Below are the code and all the weights of a small trained network. Each question names an input and a class and asks about switching units off, where a switched-off unit gives its printed mean instead of its output.

import numpy as np


def w(rows, s, z=0):
    codes = np.array(rows[::2]) - 128.0
    scale = np.full(codes.shape[1], s)
    scale[-1] = z or s
    return codes * scale


def f(y):
    return np.maximum(y, 0)


def log_softmax(a):
    a = a - a.max(-1, keepdims=True)
    return a - np.log(np.exp(a).sum(-1, keepdims=True))


def net(x, mask):
    res = np.array(x, float).reshape(1, 3) / 4 @ E
    y = f(res @ A[0][:, :-1].T + A[0][:, -1])
    res = res + np.where(mask, y, B[0][:, -1]) @ B[0][:, :-1]
    return log_softmax(res[-1] @ U[:, :-1].T + U[:, -1])


A, B = {}, {}
E = w([
[144,186,189,14,100,141,130],'x0',
[113,165,105,106,248,131,89],'x1',
[132,32,94,74,148,37,117],'x2',
],0.015)
A[0] = w([
[134,97,132,143,13,125,138,250],'N0',
[120,78,102,155,158,110,128,170],'N1',
[127,59,108,147,97,111,118,138],'N2',
[129,182,135,132,141,144,131,165],'N3',
[135,105,146,28,125,104,126,76],'N4',
[130,216,161,122,102,172,129,138],'N5',
[123,171,118,253,137,162,128,206],'N6',
[126,71,110,170,148,101,123,134],'N7',
],0.026,0.012)
B[0] = w([
[137,71,199,179,38,133,247,253],'N0',
[239,129,116,116,196,123,122,192],'N1',
[64,98,124,191,172,144,165,194],'N2',
[82,185,96,111,130,125,72,177],'N3',
[86,59,117,39,91,120,100,208],'N4',
[153,227,166,160,76,139,116,214],'N5',
[86,16,111,1,85,110,128,252],'N6',
[156,177,137,209,158,129,120,193],'N7',
],0.026,0.035)
U = w([
[114,54,192,81,87,138,168,174],'0',
[106,110,106,35,155,124,98,243],'1',
[166,109,156,190,161,149,207,35],'2',
[193,142,139,137,211,142,105,45],'3',
[138,218,191,146,57,192,193,252],'4',
[113,252,135,108,132,181,95,53],'5',
],0.013,0.0034)

Each question gives the input, the list of numbers given to net, and the class t.
The units are the neurons (one row each of A and B). Each row of codes is followed by its name. A weight is (code - 128) times the scale printed after its matrix; where a second scale follows, it is the last column's (A, B and U).
mask holds one flag per neuron, in row order. A switched-off neuron (its flag False) gives its mean, the last column of its row in B, instead of its output. The means were averaged over made-up inputs and are rounded, as every weight is.
A unit's drop is (log p(t) with every unit on - log p(t) with that unit switched off) / (log p(t) with every unit on - log p(t) with every unit switched off).
The circuit of an input: a set's keep is (log p(t) with only the set's units on - log p(t) with every unit switched off) / (log p(t) with every unit on - log p(t) with every unit switched off). Starting from all 8 units, units are removed one at a time, each time the one whose removal leaves the highest keep (on an exact tie, the one counted first), for as long as the keep stays at least 0.8.
circuit, biggest first: the units of the circuit, biggest drop first
most important unit: the unit with the biggest drop
top k neurons: the k neurons with the biggest drops, biggest first
drop when u is switched off: that unit's drop, to one decimal
input [1,-3,-3], class 4: most important unit => N4
input [1,5,-7], class 5: circuit, biggest first => N5; N0
input [1,1,0], class 5: circuit, biggest first => N0; N6
input [-2,8,-6], class 1: top 2 neurons => N6; N0
input [-8,-4,1], class 2: top 4 neurons => N7; N4; N1; N2
input [4,1,-1], class 5: circuit, biggest first => N0; N6
input [1,-6,-6], class 4: top 2 neurons => N5; N4
input [-6,2,8], class 3: top 2 neurons => N0; N1
input [-1,3,4], class 3: circuit, biggest first => N0; N6
input [0,7,0], class 1: top 3 neurons => N0; N5; N7
input [7,2,-8], class 5: top 2 neurons => N0; N3
input [0,2,7], class 3: circuit, biggest first => N6; N0
input [1,6,8], class 1: top 2 neurons => N4; N0
input [3,-7,-8], class 4: most important unit => N5
input [0,1,-5], class 1: top 2 neurons => N0; N6
input [3,4,8], class 1: top 2 neurons => N0; N4
input [1,-5,-1], class 4: top 2 neurons => N6; N4
input [6,5,2], class 1: top 2 neurons => N0; N4
input [-5,8,-8], class 1: top 2 neurons => N6; N0
input [-8,8,-2], class 1: most important unit => N6
input [-1,3,-5], class 1: drop when N6 is switched off => 0.4
input [-8,0,3], class 2: drop when N2 is switched off => 0.3
input [6,2,-4], class 5: drop when N0 is switched off => 0.6
